Below are the code and all the weights of a small trained network. Each question names an input and a class and asks about switching units off, where a switched-off unit gives its printed mean instead of its output.

import numpy as np


def w(rows, s, z=0):
    codes = np.array(rows[::2]) - 128.0
    scale = np.full(codes.shape[1], s)
    scale[-1] = z or s
    return codes * scale


def norm(h):
    return h / np.sqrt((h * h).mean(-1, keepdims=True) + 1e-5)


def f(y):
    return np.maximum(y, 0)


def log_softmax(a):
    a = a - a.max(-1, keepdims=True)
    return a - np.log(np.exp(a).sum(-1, keepdims=True))


def net(x, mask):
    res = np.array(x, float).reshape(1, 4) / 4 @ E
    u = 0
    for l in range(3):
        y = f(norm(res) @ A[l][:, :-1].T + A[l][:, -1])
        res = res + np.where(mask[u : u + 6], y, B[l][:, -1]) @ B[l][:, :-1]
        u += 6
    return log_softmax(norm(res)[-1] @ U[:, :-1].T + U[:, -1])


A, B = {}, {}
E = w([
[181,104,203,123,167,195,81,113],'x0',
[165,198,95,122,191,115,162,157],'x1',
[39,53,41,1,190,130,181,122],'x2',
[149,163,142,42,103,2,110,86],'x3',
],0.0061)
A[0] = w([
[99,201,193,117,210,114,127,185,251],'L0N1',
[91,167,177,172,114,103,2,117,46],'L0N2',
[83,103,150,85,142,61,144,145,100],'L0N3',
[20,106,160,10,139,126,99,140,173],'L0N4',
[93,63,180,138,147,127,114,135,102],'L0N5',
[144,113,152,117,98,142,22,115,97],'L0N6',
],0.0081,0.0013)
B[0] = w([
[134,119,166,123,121,74,228,150,192],'L0N1',
[140,90,82,87,53,96,183,116,200],'L0N2',
[93,42,150,79,106,125,2,213,195],'L0N3',
[207,164,129,157,93,59,201,174,254],'L0N4',
[89,149,192,92,167,194,180,52,171],'L0N5',
[64,130,108,160,188,146,52,129,183],'L0N6',
],0.0082,0.0062)
A[1] = w([
[239,125,58,57,190,125,89,149,234],'L1N1',
[92,177,167,76,169,153,56,145,16],'L1N2',
[174,169,185,140,159,144,92,155,12],'L1N3',
[114,128,108,133,2,191,130,114,5],'L1N4',
[214,116,67,189,60,163,42,120,52],'L1N5',
[187,113,166,171,81,133,51,149,77],'L1N6',
],0.0073,0.0022)
B[1] = w([
[116,136,210,80,68,117,104,153,252],'L1N1',
[123,202,233,129,143,167,27,75,133],'L1N2',
[111,158,177,82,195,65,126,205,163],'L1N3',
[113,46,13,96,108,100,124,66,212],'L1N4',
[180,75,62,29,182,17,158,215,209],'L1N5',
[142,73,28,1,185,72,237,117,214],'L1N6',
],0.0065,0.0035)
A[2] = w([
[90,214,81,49,181,103,87,157,79],'L2N1',
[82,232,132,168,115,253,193,187,252],'L2N2',
[194,101,236,119,176,86,107,79,91],'L2N3',
[144,123,175,158,164,164,70,82,107],'L2N4',
[226,74,114,78,139,99,192,129,203],'L2N5',
[120,209,201,1,190,54,92,134,126],'L2N6',
],0.0071,0.0032)
B[2] = w([
[211,80,100,94,102,97,142,146,150],'L2N1',
[97,134,175,229,105,158,66,64,193],'L2N2',
[145,154,45,5,130,91,64,112,157],'L2N3',
[213,225,177,49,115,154,186,205,135],'L2N4',
[155,165,200,187,118,29,100,209,255],'L2N5',
[102,2,56,115,77,77,109,144,205],'L2N6',
],0.0078,0.0098)
U = w([
[84,105,23,187,97,188,97,67,63],'0',
[125,132,227,240,161,194,179,126,248],'1',
[139,145,85,99,136,172,166,68,3],'2',
[151,133,141,63,148,224,63,89,37],'3',
[144,59,99,108,84,6,141,191,213],'4',
],0.011,0.0028)

Each question gives the input, the list of numbers given to net, and the class t.
The units are the neurons (one row each of A and B). Each row of codes is followed by its name. A weight is (code - 128) times the scale printed after its matrix; where a second scale follows, it is the last column's (A, B and U).
mask holds one flag per neuron, layer by layer. A switched-off neuron (its flag False) gives its mean, the last column of its row in B, instead of its output. The means were averaged over made-up inputs and are rounded, as every weight is.
A unit's drop is (log p(t) with every unit on - log p(t) with that unit switched off) / (log p(t) with every unit on - log p(t) with every unit switched off).
most important unit: the unit with the biggest drop
top k neurons: the k neurons with the biggest drops, biggest first
k most important neurons of layer l: the k neurons of layer l with the biggest drops, biggest first
drop of u: that unit's drop, to one decimal
input [8,2,0,-1], class 3: most important unit -> L0N4
input [-6,8,-6,1], class 1: 3 most important neurons of layer 0 -> (L0N3 L0N1 L0N4)
input [-6,3,0,-8], class 0: top 2 neurons -> (L2N5 L0N4)
input [8,4,1,-6], class 1: top 3 neurons -> (L0N3 L0N1 L2N2)
input [-7,-2,5,-7], class 0: 2 most important neurons of layer 2 -> (L2N5 L2N2)
input [8,-6,3,-1], class 3: top 2 neurons -> (L0N5 L2N3)
input [-6,4,4,-6], class 1: top 2 neurons -> (L2N2 L2N6)
input [4,-5,-1,-1], class 3: 2 most important neurons of layer 0 -> (L0N5 L0N6)
input [2,-8,-3,-8], class 0: top 3 neurons -> (L0N5 L0N4 L2N5)
input [2,-6,-2,0], class 0: 2 most important neurons of layer 0 -> (L0N2 L0N5)
input [7,-4,-7,-6], class 4: 2 most important neurons of layer 1 -> (L1N5 L1N6)
input [0,-2,1,-6], class 1: 2 most important neurons of layer 0 -> (L0N2 L0N5)
input [6,0,3,-8], class 1: drop of L1N4 -> 0.0
input [-4,-5,2,-6], class 0: drop of L2N5 -> 0.2
input [-7,6,0,-8], class 0: drop of L2N5 -> 0.4
input [0,-1,0,-5], class 1: most important unit -> L0N2
